Here is a tiny trained network, its code and every weight. The questions are about switching its units off for an input and a target symbol, where a switched-off unit gives its printed mean instead of its output.

import numpy as np


def w(rows, s, z=0):
    codes = np.array(rows[::2]) - 128.0
    scale = np.full(codes.shape[1], s)
    scale[-1] = z or s
    return codes * scale


def softmax(a):
    e = np.exp(a - a.max(-1, keepdims=True))
    return e / e.sum(-1, keepdims=True)


def log_softmax(a):
    a = a - a.max(-1, keepdims=True)
    return a - np.log(np.exp(a).sum(-1, keepdims=True))


def net(x, mask):
    ids = ['ΠΣΦαβγδεηθλμξτψ'.index(c) for c in x.split()]
    T = len(ids)
    res = E[ids] + P[:T]
    u = 0
    for l in range(3):
        r = res
        for j in range(2):
            rows = slice(2 * j, 2 * j + 2)
            q, k, v = (r @ M[l][rows].T for M in (Q, K, V))
            z = softmax(np.where(np.tri(T) > 0, q @ k.T / 2**0.5, -1e9)) @ v
            o = O[l][rows]
            res = res + np.where(mask[u + j], z, o[:, -1]) @ o[:, :-1]
        u += 2
    return log_softmax(res[-1] @ U[:, :-1].T + U[:, -1])


Q, K, V, O = {}, {}, {}, {}
E = w([
[56,71,164,145,131,69],'Π',
[165,234,82,82,125,181],'Σ',
[171,182,139,200,245,19],'Φ',
[138,108,183,123,253,191],'α',
[62,124,34,183,185,150],'β',
[51,181,144,45,130,122],'γ',
[120,138,190,71,77,72],'δ',
[20,140,177,207,114,102],'ε',
[86,147,126,159,153,223],'η',
[41,166,79,114,235,56],'θ',
[97,58,64,75,195,108],'λ',
[115,203,51,90,72,135],'μ',
[174,87,76,163,13,120],'ξ',
[110,223,180,193,119,141],'τ',
[150,148,9,56,182,147],'ψ',
],0.018)
P = w([
[125,67,158,126,91,132],'0',
[64,113,115,123,90,159],'1',
[24,122,105,112,101,146],'2',
[30,130,87,106,126,141],'3',
[25,125,71,115,140,143],'4',
[16,147,70,107,151,132],'5',
[2,142,76,114,169,133],'6',
[13,135,90,123,170,135],'7',
],0.005)
Q[0] = w([
[95,129,159,169,171,223],'L0H1',
[99,87,196,225,166,200],'L0H1',
[127,120,148,128,169,29],'L0H2',
[246,115,118,132,92,176],'L0H2',
],0.014)
K[0] = w([
[112,155,140,114,241,154],'L0H1',
[95,160,147,138,215,152],'L0H1',
[103,155,193,117,219,58],'L0H2',
[165,58,142,110,89,248],'L0H2',
],0.012)
V[0] = w([
[109,44,106,137,34,171],'L0H1',
[106,83,224,4,158,135],'L0H1',
[109,25,155,101,19,100],'L0H2',
[91,193,93,159,101,44],'L0H2',
],0.0038)
O[0] = w([
[105,154,8,167,140,83,117],'L0H1',
[177,108,194,124,129,144,94],'L0H1',
[166,95,206,159,66,89,19],'L0H2',
[129,211,201,99,87,253,255],'L0H2',
],0.005,0.0032)
Q[1] = w([
[3,187,113,54,86,170],'L1H1',
[199,82,128,172,115,116],'L1H1',
[201,78,107,192,69,69],'L1H2',
[206,95,154,93,146,170],'L1H2',
],0.017)
K[1] = w([
[118,171,154,126,210,142],'L1H1',
[148,86,136,133,63,118],'L1H1',
[140,71,107,153,4,110],'L1H2',
[167,125,107,94,89,171],'L1H2',
],0.021)
V[1] = w([
[78,34,161,61,148,228],'L1H1',
[105,126,93,162,134,5],'L1H1',
[2,110,224,90,178,66],'L1H2',
[141,155,92,17,157,72],'L1H2',
],0.0045)
O[1] = w([
[121,88,144,103,43,254,143],'L1H1',
[13,171,95,96,154,110,158],'L1H1',
[90,180,167,109,42,151,254],'L1H2',
[39,110,114,32,144,139,166],'L1H2',
],0.008,0.0049)
Q[2] = w([
[247,57,163,78,101,102],'L2H1',
[133,175,128,131,164,89],'L2H1',
[22,114,128,200,114,113],'L2H2',
[101,68,126,200,111,104],'L2H2',
],0.012)
K[2] = w([
[117,126,170,91,152,184],'L2H1',
[178,175,143,152,139,131],'L2H1',
[103,141,37,171,149,4],'L2H2',
[149,124,103,140,51,136],'L2H2',
],0.011)
V[2] = w([
[107,186,85,155,130,105],'L2H1',
[118,140,193,102,188,165],'L2H1',
[156,159,89,166,148,254],'L2H2',
[202,123,63,124,39,118],'L2H2',
],0.0052)
O[2] = w([
[153,95,58,110,91,42,208],'L2H1',
[62,164,130,117,253,104,78],'L2H1',
[169,117,161,168,132,104,144],'L2H2',
[144,148,21,97,40,83,2],'L2H2',
],0.0062,0.0051)
U = w([
[55,76,166,215,69,107,37],'Π',
[199,123,70,62,166,179,141],'Σ',
[100,165,124,141,183,78,123],'Φ',
[145,66,143,151,108,240,225],'α',
[117,38,74,226,134,118,178],'β',
[155,103,184,44,87,81,186],'γ',
[104,16,192,117,90,68,195],'δ',
[117,215,159,222,81,141,31],'ε',
[77,92,45,246,143,241,3],'η',
[51,136,132,72,105,176,4],'θ',
[158,16,156,111,165,150,233],'λ',
[203,217,92,86,117,175,111],'μ',
[124,150,65,130,39,137,146],'ξ',
[174,173,149,197,163,89,176],'τ',
[135,1,104,54,151,136,153],'ψ',
],0.0079,0.0056)

Each question gives the input, a string of symbols that net reads in full, and the target symbol t.
The units are the heads (2 rows each of Q, K, V and O). Each row of codes is followed by its name. A weight is (code - 128) times the scale printed after its matrix; where a second scale follows, it is the last column's (O and U).
mask holds one flag per head, layer by layer. A switched-off head (its flag False) gives its mean, the last column of its rows in O, instead of its output. The means were averaged over made-up inputs and are rounded, as every weight is.
A unit's drop is (log p(t) with every unit on - log p(t) with that unit switched off) / (log p(t) with every unit on - log p(t) with every unit switched off).
The circuit of an input: a set's keep is (log p(t) with only the set's units on - log p(t) with every unit switched off) / (log p(t) with every unit on - log p(t) with every unit switched off). Starting from all 6 units, units are removed one at a time, each time the one whose removal leaves the highest keep (on an exact tie, the one counted first), for as long as the keep stays at least 0.8.
circuit, biggest first: the units of the circuit, biggest drop first
most important unit: the unit with the biggest drop
which heads matter: for each layer, one digit per head in row order, 1 if its drop is at least 0.15 and else 0, layers parted by /
drop of u: that unit's drop, to one decimal
input τ δ θ λ ε, target θ: circuit, biggest first => L1H2, L1H1, L0H2
input τ ε Φ γ Φ μ Π λ, target Φ: which heads matter => 00 / 10 / 00
input α θ δ α β Φ ε, target Φ: circuit, biggest first => L0H2, L1H1
input Σ β Σ μ Φ Π Π, target Φ: circuit, biggest first => L1H1
input θ η τ ψ Φ ε, target Φ: which heads matter => 00 / 10 / 10
input α β η Φ β, target Φ: circuit, biggest first => L1H1, L0H2
input θ θ Σ δ β Φ ξ, target β: circuit, biggest first => L1H2, L0H1
input ξ λ δ, target ξ: circuit, biggest first => L0H1, L2H2, L1H1, L2H1
input τ μ Φ τ λ θ λ, target θ: which heads matter => 00 / 11 / 00
input β β α μ η, target α: which heads matter => 10 / 10 / 00
input β ξ θ Φ γ, target Φ: which heads matter => 10 / 10 / 00
input λ ψ ξ, target β: which heads matter => 11 / 01 / 00
input θ τ β γ γ η θ τ, target θ: circuit, biggest first => L1H2, L1H1, L2H2
input Φ τ θ Π δ, target θ: most important unit => L1H2
input ε δ ξ Π γ, target ξ: which heads matter => 11 / 11 / 11
input δ θ λ α ψ γ, target α: circuit, biggest first => L1H1, L0H1
input θ Π γ η, target θ: circuit, biggest first => L1H2, L1H1
input η α Φ β, target Φ: circuit, biggest first => L0H2, L1H1
input θ η θ β θ Φ τ, target Φ: circuit, biggest first => L1H1, L2H1
input τ ψ Φ θ ξ β, target ξ: most important unit => L0H1
input τ θ Σ, target θ: drop of L1H2 => 0.5
input α ε ψ θ γ θ β, target θ: drop of L2H1 => 0.0
input Φ ξ α γ, target α: drop of L0H2 => 0.1
